Here is a tiny trained network, its code and every weight. The questions are about switching its units off for an input and a class, where a switched-off unit gives its printed mean instead of its output.

import numpy as np


def w(rows, s, z=0):
    codes = np.array(rows[::2]) - 128.0
    scale = np.full(codes.shape[1], s)
    scale[-1] = z or s
    return codes * scale


def norm(h):
    return h / np.sqrt((h * h).mean(-1, keepdims=True) + 1e-5)


def f(y):
    return y / 2 * (1 + np.tanh(0.7978845608 * (y + 0.044715 * y**3)))


def log_softmax(a):
    a = a - a.max(-1, keepdims=True)
    return a - np.log(np.exp(a).sum(-1, keepdims=True))


def net(x, mask):
    res = np.array(x, float).reshape(1, 3) / 4 @ E
    u = 0
    for l in range(3):
        y = f(norm(res) @ A[l][:, :-1].T + A[l][:, -1])
        res = res + np.where(mask[u : u + 4], y, B[l][:, -1]) @ B[l][:, :-1]
        u += 4
    return log_softmax(norm(res)[-1] @ U[:, :-1].T + U[:, -1])


A, B = {}, {}
E = w([
[65,210,43],'x0',
[155,171,141],'x1',
[211,95,1],'x2',
],0.0041)
A[0] = w([
[164,176,146,247],'L0N1',
[92,205,138,37],'L0N2',
[110,165,108,173],'L0N3',
[10,133,134,91],'L0N4',
],0.012,0.0011)
B[0] = w([
[151,192,161,170],'L0N1',
[138,213,89,212],'L0N2',
[73,126,134,167],'L0N3',
[62,159,7,253],'L0N4',
],0.011,0.0039)
A[1] = w([
[73,152,126,5],'L1N1',
[122,158,1,109],'L1N2',
[96,130,111,142],'L1N3',
[232,36,189,72],'L1N4',
],0.0086,0.0026)
B[1] = w([
[179,149,20,129],'L1N1',
[105,114,254,255],'L1N2',
[171,39,152,146],'L1N3',
[95,157,84,218],'L1N4',
],0.0083,0.0051)
A[2] = w([
[156,34,4,4],'L2N1',
[252,181,67,76],'L2N2',
[76,183,134,226],'L2N3',
[1,56,127,155],'L2N4',
],0.0091,0.0033)
B[2] = w([
[193,150,130,172],'L2N1',
[8,104,101,160],'L2N2',
[196,89,174,253],'L2N3',
[116,58,113,236],'L2N4',
],0.011,0.0051)
U = w([
[106,8,155,138],'0',
[55,139,53,253],'1',
[187,160,234,92],'2',
[92,233,120,63],'3',
[241,99,25,75],'4',
],0.018,0.0051)

Each question gives the input, the list of numbers given to net, and the class t.
The units are the neurons (one row each of A and B). Each row of codes is followed by its name. A weight is (code - 128) times the scale printed after its matrix; where a second scale follows, it is the last column's (A, B and U).
mask holds one flag per neuron, layer by layer. A switched-off neuron (its flag False) gives its mean, the last column of its row in B, instead of its output. The means were averaged over made-up inputs and are rounded, as every weight is.
A unit's drop is (log p(t) with every unit on - log p(t) with that unit switched off) / (log p(t) with every unit on - log p(t) with every unit switched off).
The circuit of an input: a set's keep is (log p(t) with only the set's units on - log p(t) with every unit switched off) / (log p(t) with every unit on - log p(t) with every unit switched off). Starting from all 12 units, units are removed one at a time, each time the one whose removal leaves the highest keep (on an exact tie, the one counted first), for as long as the keep stays at least 0.8.
units of the circuit, in order: the units of the circuit, biggest drop first
unit that matters most: the unit with the biggest drop
k most important neurons: the k neurons with the biggest drops, biggest first
top k neurons in layer l: the k neurons of layer l with the biggest drops, biggest first
input [-5,6,8], class 1: unit that matters most	L2N2
input [-7,6,8], class 1: 2 most important neurons	[L2N2; L2N3]
input [-3,7,1], class 1: units of the circuit, in order	[L1N2; L2N2; L0N4]
input [-5,0,2], class 4: units of the circuit, in order	[L0N4; L1N2]
input [0,-3,1], class 4: units of the circuit, in order	[L0N2; L0N4; L1N2; L2N1]
input [0,5,3], class 1: top 2 neurons in layer 0	[L0N1; L0N4]
input [-6,-8,5], class 4: units of the circuit, in order	[L1N2; L2N1; L0N4]
input [-2,4,1], class 1: top 2 neurons in layer 0	[L0N4; L0N3]
input [-2,2,0], class 2: 3 most important neurons	[L0N2; L1N1; L2N4]
input [1,-7,6], class 0: 3 most important neurons	[L1N1; L1N2; L2N4]
input [-7,-2,2], class 4: 2 most important neurons	[L1N2; L0N2]
input [8,-3,2], class 0: units of the circuit, in order	[L1N2; L2N3]
input [-1,-3,2], class 4: 4 most important neurons	[L0N4; L1N2; L0N2; L2N1]
input [1,-8,6], class 0: units of the circuit, in order	[L1N2]
input [-4,-7,2], class 4: units of the circuit, in order	[L1N2; L0N4; L2N1]
input [-4,-8,2], class 4: 4 most important neurons	[L1N2; L0N4; L2N1; L0N3]
input [5,3,6], class 2: units of the circuit, in order	[L1N2; L0N4]
input [-8,5,5], class 1: 2 most important neurons	[L2N2; L1N2]
input [-8,-5,5], class 4: top 2 neurons in layer 1	[L1N2; L1N4]
input [-5,4,5], class 1: 2 most important neurons	[L0N4; L2N2]
input [-5,6,5], class 1: 2 most important neurons	[L0N4; L2N2]
input [0,7,4], class 1: 2 most important neurons	[L0N4; L1N2]
input [-4,1,-1], class 2: 3 most important neurons	[L0N4; L0N3; L1N3]
input [-8,1,2], class 1: top 2 neurons in layer 1	[L1N2; L1N4]
